Below are the code and all the weights of a small trained network. Each question names an input and a target symbol and asks about switching units off, where a switched-off unit gives its printed mean instead of its output.

import numpy as np


def w(rows, s, z=0):
    codes = np.array(rows[::2]) - 128.0
    scale = np.full(codes.shape[1], s)
    scale[-1] = z or s
    return codes * scale


def norm(h):
    return h / np.sqrt((h * h).mean(-1, keepdims=True) + 1e-5)


def f(y):
    return np.maximum(y, 0)


def softmax(a):
    e = np.exp(a - a.max(-1, keepdims=True))
    return e / e.sum(-1, keepdims=True)


def log_softmax(a):
    a = a - a.max(-1, keepdims=True)
    return a - np.log(np.exp(a).sum(-1, keepdims=True))


def net(x, mask):
    ids = ['βγδζηθλμξπφψ'.index(c) for c in x.split()]
    T = len(ids)
    res = E[ids] + P[:T]
    r = norm(res)
    for j in range(3):
        rows = slice(4 * j, 4 * j + 4)
        q, k, v = (r @ M[0][rows].T for M in (Q, K, V))
        z = softmax(np.where(np.tri(T) > 0, q @ k.T / 4**0.5, -1e9)) @ v
        o = O[0][rows]
        res = res + np.where(mask[j], z, o[:, -1]) @ o[:, :-1]
    y = f(norm(res) @ A[0][:, :-1].T + A[0][:, -1])
    res = res + np.where(mask[3:27], y, B[0][:, -1]) @ B[0][:, :-1]
    return log_softmax(norm(res)[-1] @ U[:, :-1].T + U[:, -1])


Q, K, V, O, A, B = {}, {}, {}, {}, {}, {}
E = w([
[164,66,171,7],'β',
[101,140,150,90],'γ',
[176,132,130,84],'δ',
[96,156,167,91],'ζ',
[93,113,206,97],'η',
[64,111,111,165],'θ',
[131,152,144,140],'λ',
[139,120,133,136],'μ',
[97,136,139,82],'ξ',
[132,100,139,112],'π',
[81,124,76,144],'φ',
[144,106,119,115],'ψ',
],0.017)
P = w([
[218,185,146,107],'0',
[252,97,133,200],'1',
[239,76,121,213],'2',
[209,61,116,221],'3',
[176,49,107,221],'4',
[147,33,96,229],'5',
[124,28,84,236],'6',
[116,34,82,233],'7',
[115,45,85,223],'8',
],0.0017)
Q[0] = w([
[122,197,209,130],'head 0',
[71,129,142,130],'head 0',
[52,152,46,144],'head 0',
[88,167,124,182],'head 0',
[118,98,163,170],'head 1',
[149,6,74,124],'head 1',
[136,29,84,116],'head 1',
[119,99,100,160],'head 1',
[123,135,122,160],'head 2',
[111,184,195,104],'head 2',
[107,99,68,142],'head 2',
[148,202,166,107],'head 2',
],0.013)
K[0] = w([
[97,145,149,80],'head 0',
[120,174,113,145],'head 0',
[117,118,120,183],'head 0',
[101,161,100,134],'head 0',
[101,107,102,93],'head 1',
[107,53,110,153],'head 1',
[127,5,141,170],'head 1',
[94,77,43,110],'head 1',
[113,117,134,178],'head 2',
[128,200,176,116],'head 2',
[160,72,122,157],'head 2',
[143,194,149,122],'head 2',
],0.012)
V[0] = w([
[102,169,113,121],'head 0',
[99,96,92,195],'head 0',
[115,108,28,187],'head 0',
[191,146,155,200],'head 0',
[133,73,231,180],'head 1',
[94,179,107,115],'head 1',
[65,35,164,133],'head 1',
[38,41,153,149],'head 1',
[106,26,2,194],'head 2',
[134,54,199,33],'head 2',
[79,223,102,110],'head 2',
[94,101,8,110],'head 2',
],0.0046)
O[0] = w([
[127,63,115,120,115],'head 0',
[137,101,188,130,175],'head 0',
[165,114,151,120,127],'head 0',
[112,124,88,131,120],'head 0',
[106,253,253,108,227],'head 1',
[99,164,89,135,110],'head 1',
[173,181,205,132,232],'head 1',
[176,162,144,78,255],'head 1',
[217,151,113,123,164],'head 2',
[174,49,160,108,141],'head 2',
[19,87,102,65,80],'head 2',
[112,44,163,89,88],'head 2',
],0.0039,0.002)
A[0] = w([
[95,187,251,64,92],'neuron 0',
[188,101,135,170,138],'neuron 1',
[201,184,98,141,64],'neuron 2',
[97,213,110,112,188],'neuron 3',
[94,178,102,121,156],'neuron 4',
[149,150,120,196,158],'neuron 5',
[94,131,204,106,84],'neuron 6',
[150,197,70,140,156],'neuron 7',
[182,170,151,197,112],'neuron 8',
[96,116,76,143,120],'neuron 9',
[149,27,102,172,162],'neuron 10',
[153,179,69,57,180],'neuron 11',
[103,61,81,21,30],'neuron 12',
[90,75,151,103,135],'neuron 13',
[164,169,151,166,191],'neuron 14',
[188,161,118,137,127],'neuron 15',
[109,168,167,46,127],'neuron 16',
[71,96,145,90,82],'neuron 17',
[162,60,102,83,57],'neuron 18',
[254,115,177,112,253],'neuron 19',
[130,41,141,54,199],'neuron 20',
[122,64,123,154,130],'neuron 21',
[62,155,105,148,151],'neuron 22',
[109,71,167,115,122],'neuron 23',
],0.007,0.0021)
B[0] = w([
[152,253,77,168,229],'neuron 0',
[176,149,65,163,185],'neuron 1',
[51,96,142,157,165],'neuron 2',
[195,100,86,105,195],'neuron 3',
[168,147,145,83,179],'neuron 4',
[137,125,132,81,216],'neuron 5',
[165,111,112,180,184],'neuron 6',
[124,44,216,114,161],'neuron 7',
[163,155,52,92,210],'neuron 8',
[106,82,118,95,166],'neuron 9',
[180,179,81,60,196],'neuron 10',
[71,206,166,162,150],'neuron 11',
[182,82,185,51,156],'neuron 12',
[138,107,165,104,176],'neuron 13',
[98,171,155,114,205],'neuron 14',
[23,128,120,156,169],'neuron 15',
[94,141,5,140,188],'neuron 16',
[196,164,128,176,172],'neuron 17',
[107,137,144,207,151],'neuron 18',
[50,82,100,128,254],'neuron 19',
[167,254,163,161,187],'neuron 20',
[161,179,133,98,170],'neuron 21',
[144,60,129,69,234],'neuron 22',
[168,57,194,139,169],'neuron 23',
],0.0038,0.0043)
U = w([
[199,88,189,50,111],'β',
[163,142,146,129,75],'γ',
[157,126,126,76,77],'δ',
[138,159,133,123,89],'ζ',
[119,174,251,170,38],'η',
[93,105,187,149,254],'θ',
[39,99,99,97,128],'λ',
[88,162,74,218,85],'μ',
[114,114,117,119,162],'ξ',
[213,174,173,173,152],'π',
[137,76,44,74,124],'φ',
[219,121,67,151,172],'ψ',
],0.017,0.008)

Each question gives the input, a string of symbols that net reads in full, and the target symbol t.
The units are the heads (4 rows each of Q, K, V and O) and the neurons (one row each of A and B). Each row of codes is followed by its name. A weight is (code - 128) times the scale printed after its matrix; where a second scale follows, it is the last column's (O, A, B and U).
mask holds one flag per unit, heads first, then neurons. A switched-off unit (its flag False) gives its mean, the last column of its rows in O or B, instead of its output. The means were averaged over made-up inputs and are rounded, as every weight is.
A unit's drop is (log p(t) with every unit on - log p(t) with that unit switched off) / (log p(t) with every unit on - log p(t) with every unit switched off).
The circuit of an input: a set's keep is (log p(t) with only the set's units on - log p(t) with every unit switched off) / (log p(t) with every unit on - log p(t) with every unit switched off). Starting from the 12 units with the biggest drops (on a tie, the unit counted first), units are removed one at a time, each time the one whose removal leaves the highest keep (on an exact tie, the one counted first), for as long as the keep stays at least 0.8.
circuit, biggest first: the units of the circuit, biggest drop first
k most important neurons: the k neurons with the biggest drops, biggest first
which heads matter: for each layer, one digit per head in row order, 1 if its drop is at least 0.15 and else 0, layers parted by /
drop when u is switched off: that unit's drop, to one decimal
input λ ζ φ θ θ θ γ, target λ: circuit, biggest first -> [head 1]
input θ φ μ, target φ: circuit, biggest first -> [neuron 19; neuron 0]
input μ λ γ θ, target λ: 2 most important neurons -> [neuron 0; neuron 22]
input θ θ θ, target θ: 4 most important neurons -> [neuron 0; neuron 16; neuron 3; neuron 20]
input λ φ λ λ λ ζ, target λ: which heads matter -> 111
input μ ψ γ φ, target ψ: which heads matter -> 111
input δ θ ψ μ π ζ θ, target π: circuit, biggest first -> [head 2; head 0; head 1; neuron 19]
input δ θ θ ξ η μ μ λ, target φ: 3 most important neurons -> [neuron 8; neuron 20; neuron 0]
input ζ λ θ θ, target λ: circuit, biggest first -> [neuron 0; neuron 20; neuron 22]
input ξ ψ λ, target β: which heads matter -> 111
input θ θ ξ, target π: 3 most important neurons -> [neuron 20; neuron 0; neuron 17]
input μ ψ π θ, target ψ: which heads matter -> 001
input ψ η β μ γ, target π: which heads matter -> 001
input θ β λ μ δ, target μ: which heads matter -> 000
input ξ ζ ζ ζ β θ θ, target θ: which heads matter -> 110
input μ ψ γ θ φ θ, target φ: 3 most important neurons -> [neuron 10; neuron 0; neuron 20]
input λ μ λ ψ θ μ η π γ, target λ: which heads matter -> 111
input λ β θ θ λ π λ λ λ, target λ: which heads matter -> 011
input δ λ δ, target λ: 2 most important neurons -> [neuron 19; neuron 0]
input λ γ θ ψ ζ θ ψ θ, target ψ: most important neuron -> [neuron 10]
input δ π θ γ ζ μ λ μ, target μ: 4 most important neurons -> [neuron 19; neuron 15; neuron 2; neuron 8]
input μ θ δ, target μ: drop when neuron 22 is switched off -> 0.2
input μ θ γ ψ ζ μ γ θ μ, target μ: drop when neuron 16 is switched off -> 0.0
input ξ ζ η φ μ, target φ: drop when neuron 20 is switched off -> 0.1
input θ θ θ β θ φ μ η γ, target π: drop when neuron 0 is switched off -> 0.2
